Below are the code and all the weights of a small trained network. Each question names an input and a target symbol and asks about switching units off, where a switched-off unit gives its printed mean instead of its output.

import numpy as np


def w(rows, s, z=0):
    codes = np.array(rows[::2]) - 128.0
    scale = np.full(codes.shape[1], s)
    scale[-1] = z or s
    return codes * scale


def f(y):
    return np.maximum(y, 0)


def softmax(a):
    e = np.exp(a - a.max(-1, keepdims=True))
    return e / e.sum(-1, keepdims=True)


def log_softmax(a):
    a = a - a.max(-1, keepdims=True)
    return a - np.log(np.exp(a).sum(-1, keepdims=True))


def net(x, mask):
    ids = ['ΔΣΦΨΩαγεζηθτ'.index(c) for c in x.split()]
    T = len(ids)
    res = E[ids] + P[:T]
    q, k, v = (res @ M[0].T for M in (Q, K, V))
    z = softmax(np.where(np.tri(T) > 0, q @ k.T / 4**0.5, -1e9)) @ v
    res = res + np.where(mask[0], z, O[0][:, -1]) @ O[0][:, :-1]
    y = f(res @ A[0][:, :-1].T + A[0][:, -1])
    res = res + np.where(mask[1:13], y, B[0][:, -1]) @ B[0][:, :-1]
    return log_softmax(res[-1] @ U[:, :-1].T + U[:, -1])


Q, K, V, O, A, B = {}, {}, {}, {}, {}, {}
E = w([
[130,118,86,116],'Δ',
[134,127,68,107],'Σ',
[149,119,86,150],'Φ',
[146,98,119,148],'Ψ',
[104,126,94,144],'Ω',
[90,136,172,144],'α',
[112,123,92,181],'γ',
[45,125,126,105],'ε',
[14,66,162,162],'ζ',
[90,146,100,159],'η',
[159,116,129,250],'θ',
[97,141,202,104],'τ',
],0.02)
P = w([
[154,19,2,57],'0',
[142,20,14,58],'1',
[131,18,57,71],'2',
[145,58,74,101],'3',
[185,117,76,142],'4',
[186,162,98,167],'5',
[176,196,88,161],'6',
[192,189,65,140],'7',
],0.0081)
Q[0] = w([
[93,181,177,138],'h0',
[44,91,45,190],'h0',
[87,94,4,151],'h0',
[125,122,82,131],'h0',
],0.012)
K[0] = w([
[247,89,100,82],'h0',
[103,199,228,162],'h0',
[117,203,204,205],'h0',
[165,199,93,107],'h0',
],0.013)
V[0] = w([
[100,190,65,44],'h0',
[245,140,138,16],'h0',
[214,127,78,171],'h0',
[106,111,196,142],'h0',
],0.011)
O[0] = w([
[42,194,69,62,137],'h0',
[224,108,110,29,1],'h0',
[132,12,88,125,144],'h0',
[156,103,200,123,73],'h0',
],0.011,0.0051)
A[0] = w([
[136,181,98,192,95],'n0',
[126,176,133,180,51],'n1',
[207,191,153,62,121],'n2',
[71,120,187,169,41],'n3',
[55,116,2,224,106],'n4',
[175,209,104,99,181],'n5',
[108,21,126,213,67],'n6',
[144,119,189,59,198],'n7',
[106,20,100,36,177],'n8',
[187,74,183,82,254],'n9',
[115,195,76,38,121],'n10',
[216,195,9,190,29],'n11',
],0.0081,0.0091)
B[0] = w([
[103,153,147,104,155],'n0',
[26,64,121,169,140],'n1',
[41,88,96,146,136],'n2',
[254,171,47,163,152],'n3',
[144,172,85,81,249],'n4',
[104,94,201,119,163],'n5',
[91,99,150,48,192],'n6',
[137,109,112,186,140],'n7',
[169,143,154,203,195],'n8',
[132,224,150,209,161],'n9',
[148,102,211,128,186],'n10',
[162,73,148,83,155],'n11',
],0.0094,0.017)
U = w([
[143,151,87,126,75],'Δ',
[117,136,144,149,66],'Σ',
[159,165,146,150,111],'Φ',
[91,177,178,64,205],'Ψ',
[48,1,133,155,129],'Ω',
[202,160,178,49,137],'α',
[44,145,113,231,52],'γ',
[141,136,250,176,254],'ε',
[89,99,74,110,81],'ζ',
[194,166,116,195,67],'η',
[192,143,90,149,133],'θ',
[107,173,78,114,66],'τ',
],0.0086,0.007)

Each question gives the input, a string of symbols that net reads in full, and the target symbol t.
The units are the heads (4 rows each of Q, K, V and O) and the neurons (one row each of A and B). Each row of codes is followed by its name. A weight is (code - 128) times the scale printed after its matrix; where a second scale follows, it is the last column's (O, A, B and U).
mask holds one flag per unit, heads first, then neurons. A switched-off unit (its flag False) gives its mean, the last column of its rows in O or B, instead of its output. The means were averaged over made-up inputs and are rounded, as every weight is.
A unit's drop is (log p(t) with every unit on - log p(t) with that unit switched off) / (log p(t) with every unit on - log p(t) with every unit switched off).
The circuit of an input: a set's keep is (log p(t) with only the set's units on - log p(t) with every unit switched off) / (log p(t) with every unit on - log p(t) with every unit switched off). Starting from the 12 units with the biggest drops (on a tie, the unit counted first), units are removed one at a time, each time the one whose removal leaves the highest keep (on an exact tie, the one counted first), for as long as the keep stays at least 0.8.
circuit, biggest first: the units of the circuit, biggest drop first
top k neurons: the k neurons with the biggest drops, biggest first
drop when u is switched off: that unit's drop, to one decimal
input Σ τ τ Σ Σ, target ε: top 2 neurons	(n4 n5)
input Σ τ ζ, target ε: circuit, biggest first	(h0)
input Σ τ ε, target ε: circuit, biggest first	(h0 n4 n10 n6)
input ε Φ Φ Φ Σ Σ Σ, target α: circuit, biggest first	(h0 n10 n11)
input ζ Σ ε Σ Δ, target Ψ: top 3 neurons	(n8 n3 n0)
input ε Σ ε Σ Φ ε Φ, target Ψ: top 4 neurons	(n8 n3 n0 n5)
input Σ Σ τ γ, target ε: circuit, biggest first	(h0 n4)
input Σ Ω Σ Φ Δ η, target τ: circuit, biggest first	(n4 h0 n10 n8)
input τ ε θ γ, target Ω: circuit, biggest first	(h0 n6)
input Δ Σ ε ε Σ ε ε Ψ, target Ψ: circuit, biggest first	(h0 n8)
input Φ ε η Ω η, target τ: top 2 neurons	(n4 n10)
input Σ Φ Σ Δ Δ τ Φ, target ε: top 4 neurons	(n4 n5 n3 n9)
input Ψ ε Ω, target Ψ: circuit, biggest first	(h0 n3)
input τ Σ Δ ζ Σ ζ Σ Φ, target γ: top 2 neurons	(n1 n10)
input ε ε τ Σ ε ε θ Φ, target Ω: top 3 neurons	(n6 n3 n8)
input Φ Σ Φ, target θ: top 2 neurons	(n8 n5)
input Σ Σ Σ θ, target Ω: top 2 neurons	(n6 n8)
input τ τ Δ γ Φ θ Ω Φ, target Ω: top 2 neurons	(n6 n3)
input ζ ζ Ψ, target γ: top 2 neurons	(n1 n10)
input Σ Φ Ψ Ψ Φ Σ θ, target Ω: circuit, biggest first	(n6 h0)
input Φ ε ζ ζ τ Δ, target ε: circuit, biggest first	(h0 n4)
input Σ Δ Ψ, target η: circuit, biggest first	(h0 n8 n9)
input Σ ε Ψ, target Ψ: circuit, biggest first	(h0)
input γ Φ ζ γ, target γ: top 3 neurons	(n1 n11 n10)
input θ Σ ζ Σ Φ Φ ζ, target γ: top 4 neurons	(n1 n3 n10 n11)
input θ η τ Δ Δ, target ε: top 4 neurons	(n4 n3 n5 n9)
input Φ Φ Δ, target θ: drop when n8 is switched off	0.4
